Below is a small trained network, with its code and all its weights. Each question gives an input and a target symbol and asks what happens when units are switched off, that is, made to give their printed mean instead of their output.

import numpy as np


def w(rows, s, z=0):
    codes = np.array(rows[::2]) - 128.0
    scale = np.full(codes.shape[1], s)
    scale[-1] = z or s
    return codes * scale


def f(y):
    return np.maximum(y, 0)


def softmax(a):
    e = np.exp(a - a.max(-1, keepdims=True))
    return e / e.sum(-1, keepdims=True)


def log_softmax(a):
    a = a - a.max(-1, keepdims=True)
    return a - np.log(np.exp(a).sum(-1, keepdims=True))


def net(x, mask):
    ids = ['αβγδεζθλμπστφψω'.index(c) for c in x.split()]
    T = len(ids)
    res = E[ids] + P[:T]
    u = 0
    for l in range(2):
        r = res
        for j in range(2):
            rows = slice(3 * j, 3 * j + 3)
            q, k, v = (r @ M[l][rows].T for M in (Q, K, V))
            z = softmax(np.where(np.tri(T) > 0, q @ k.T / 3**0.5, -1e9)) @ v
            o = O[l][rows]
            res = res + np.where(mask[u + j], z, o[:, -1]) @ o[:, :-1]
        u += 2
        y = f(res @ A[l][:, :-1].T + A[l][:, -1])
        res = res + np.where(mask[u : u + 8], y, B[l][:, -1]) @ B[l][:, :-1]
        u += 8
    return log_softmax(res[-1] @ U[:, :-1].T + U[:, -1])


Q, K, V, O, A, B = {}, {}, {}, {}, {}, {}
E = w([
[96,156,122],'α',
[123,75,110],'β',
[130,187,118],'γ',
[104,104,121],'δ',
[105,132,119],'ε',
[119,159,121],'ζ',
[125,122,113],'θ',
[104,78,117],'λ',
[117,94,113],'μ',
[133,108,106],'π',
[131,156,113],'σ',
[141,137,104],'τ',
[6,83,2],'φ',
[102,178,122],'ψ',
[126,133,112],'ω',
],0.021)
P = w([
[126,147,161],'0',
[168,163,120],'1',
[157,175,75],'2',
[130,139,124],'3',
[88,98,226],'4',
[44,164,254],'5',
],0.015)
Q[0] = w([
[108,161,118],'L0H0',
[202,142,131],'L0H0',
[4,166,99],'L0H0',
[140,143,248],'L0H1',
[182,148,156],'L0H1',
[96,181,100],'L0H1',
],0.015)
K[0] = w([
[144,97,87],'L0H0',
[124,116,214],'L0H0',
[97,146,6],'L0H0',
[192,223,162],'L0H1',
[154,150,183],'L0H1',
[168,98,80],'L0H1',
],0.012)
V[0] = w([
[6,2,209],'L0H0',
[116,197,114],'L0H0',
[103,42,176],'L0H0',
[42,126,83],'L0H1',
[151,36,153],'L0H1',
[75,168,116],'L0H1',
],0.0087)
O[0] = w([
[13,116,196,3],'L0H0',
[199,58,149,202],'L0H0',
[5,157,124,23],'L0H0',
[47,254,234,185],'L0H1',
[107,125,45,22],'L0H1',
[60,72,231,189],'L0H1',
],0.006,0.0055)
A[0] = w([
[157,118,255,132],'L0N0',
[123,49,92,167],'L0N1',
[126,131,115,99],'L0N2',
[162,131,191,248],'L0N3',
[134,125,151,60],'L0N4',
[190,96,182,117],'L0N5',
[140,180,177,227],'L0N6',
[182,147,56,202],'L0N7',
],0.011)
B[0] = w([
[179,60,156,204],'L0N0',
[149,153,49,147],'L0N1',
[148,137,93,128],'L0N2',
[121,38,87,252],'L0N3',
[112,146,169,128],'L0N4',
[109,235,176,172],'L0N5',
[148,1,97,236],'L0N6',
[80,73,58,206],'L0N7',
],0.0073,0.015)
Q[1] = w([
[113,50,254],'L1H0',
[77,62,43],'L1H0',
[80,57,47],'L1H0',
[209,122,208],'L1H1',
[161,193,207],'L1H1',
[155,109,227],'L1H1',
],0.01)
K[1] = w([
[179,147,160],'L1H0',
[163,69,205],'L1H0',
[114,96,228],'L1H0',
[117,163,86],'L1H1',
[79,128,69],'L1H1',
[39,246,62],'L1H1',
],0.014)
V[1] = w([
[134,131,10],'L1H0',
[3,135,87],'L1H0',
[252,111,14],'L1H0',
[157,58,219],'L1H1',
[114,161,78],'L1H1',
[127,147,182],'L1H1',
],0.016)
O[1] = w([
[95,139,2,98],'L1H0',
[93,52,148,10],'L1H0',
[152,194,27,249],'L1H0',
[203,139,133,206],'L1H1',
[48,140,109,99],'L1H1',
[161,149,191,27],'L1H1',
],0.01,0.015)
A[1] = w([
[145,181,59,174],'L1N0',
[39,97,106,120],'L1N1',
[134,172,223,135],'L1N2',
[55,26,74,148],'L1N3',
[102,45,140,133],'L1N4',
[9,192,176,42],'L1N5',
[178,211,144,101],'L1N6',
[161,82,111,10],'L1N7',
],0.012,0.011)
B[1] = w([
[101,86,178,255],'L1N0',
[202,241,105,156],'L1N1',
[63,165,11,151],'L1N2',
[69,123,205,196],'L1N3',
[205,201,55,173],'L1N4',
[160,67,89,137],'L1N5',
[74,201,203,175],'L1N6',
[69,136,254,151],'L1N7',
],0.0074,0.039)
U = w([
[176,98,158,120],'α',
[41,254,159,2],'β',
[161,244,70,14],'γ',
[101,47,218,149],'δ',
[220,51,96,80],'ε',
[195,150,97,169],'ζ',
[80,18,159,200],'θ',
[40,137,251,117],'λ',
[71,139,178,229],'μ',
[5,122,181,118],'π',
[206,141,12,170],'σ',
[91,126,60,84],'τ',
[107,150,146,94],'φ',
[159,193,159,145],'ψ',
[146,48,96,147],'ω',
],0.009,0.0055)

Each question gives the input, a string of symbols that net reads in full, and the target symbol t.
The units are the heads (3 rows each of Q, K, V and O) and the neurons (one row each of A and B). Each row of codes is followed by its name. A weight is (code - 128) times the scale printed after its matrix; where a second scale follows, it is the last column's (O, A, B and U).
mask holds one flag per unit, layer by layer, with each layer's heads first. A switched-off unit (its flag False) gives its mean, the last column of its rows in O or B, instead of its output. The means were averaged over made-up inputs and are rounded, as every weight is.
A unit's drop is (log p(t) with every unit on - log p(t) with that unit switched off) / (log p(t) with every unit on - log p(t) with every unit switched off).
most important unit: the unit with the biggest drop
k most important neurons: the k neurons with the biggest drops, biggest first
k most important neurons of layer l: the k neurons of layer l with the biggest drops, biggest first
input θ α α θ, target θ: 2 most important neurons	L1N4, L1N6
input π ε γ θ, target π: most important unit	L0H1
input β δ π, target β: 4 most important neurons of layer 1	L1N3, L1N1, L1N4, L1N0
input ε σ ζ, target ε: 2 most important neurons	L0N7, L1N3
input π τ τ, target π: 4 most important neurons	L1N3, L0N0, L1N0, L1N4
input γ β μ, target γ: 2 most important neurons of layer 0	L0N6, L0N0
input σ β τ ε λ, target β: 2 most important neurons	L0N6, L0N7
input α μ ψ φ, target β: 4 most important neurons	L0N7, L0N3, L0N0, L1N0
input γ ψ β δ, target γ: 2 most important neurons of layer 1	L1N6, L1N3
input γ π λ, target γ: 2 most important neurons of layer 1	L1N6, L1N3
input ψ α ψ, target ψ: 3 most important neurons of layer 1	L1N6, L1N3, L1N7
input γ ω τ, target γ: 3 most important neurons	L1N6, L0N6, L0N0
input π β ψ, target π: 3 most important neurons	L1N3, L0N0, L1N0
input ψ σ ψ π, target ψ: 3 most important neurons of layer 0	L0N0, L0N7, L0N6
input ψ σ σ β μ β, target σ: most important unit	L1H1
input τ ψ π λ, target τ: 2 most important neurons of layer 1	L1N0, L1N3
input β μ α, target β: 4 most important neurons	L1N3, L1N1, L0N0, L1N4
input ψ τ π θ, target ψ: 2 most important neurons	L1N6, L0N0
input θ τ σ σ ψ ε, target σ: 2 most important neurons of layer 1	L1N3, L1N7
input π π μ γ, target π: most important unit	L0H1
input α μ θ ω, target α: 3 most important neurons	L1N3, L0N7, L1N4
input δ τ θ μ, target δ: 2 most important neurons of layer 1	L1N3, L1N7
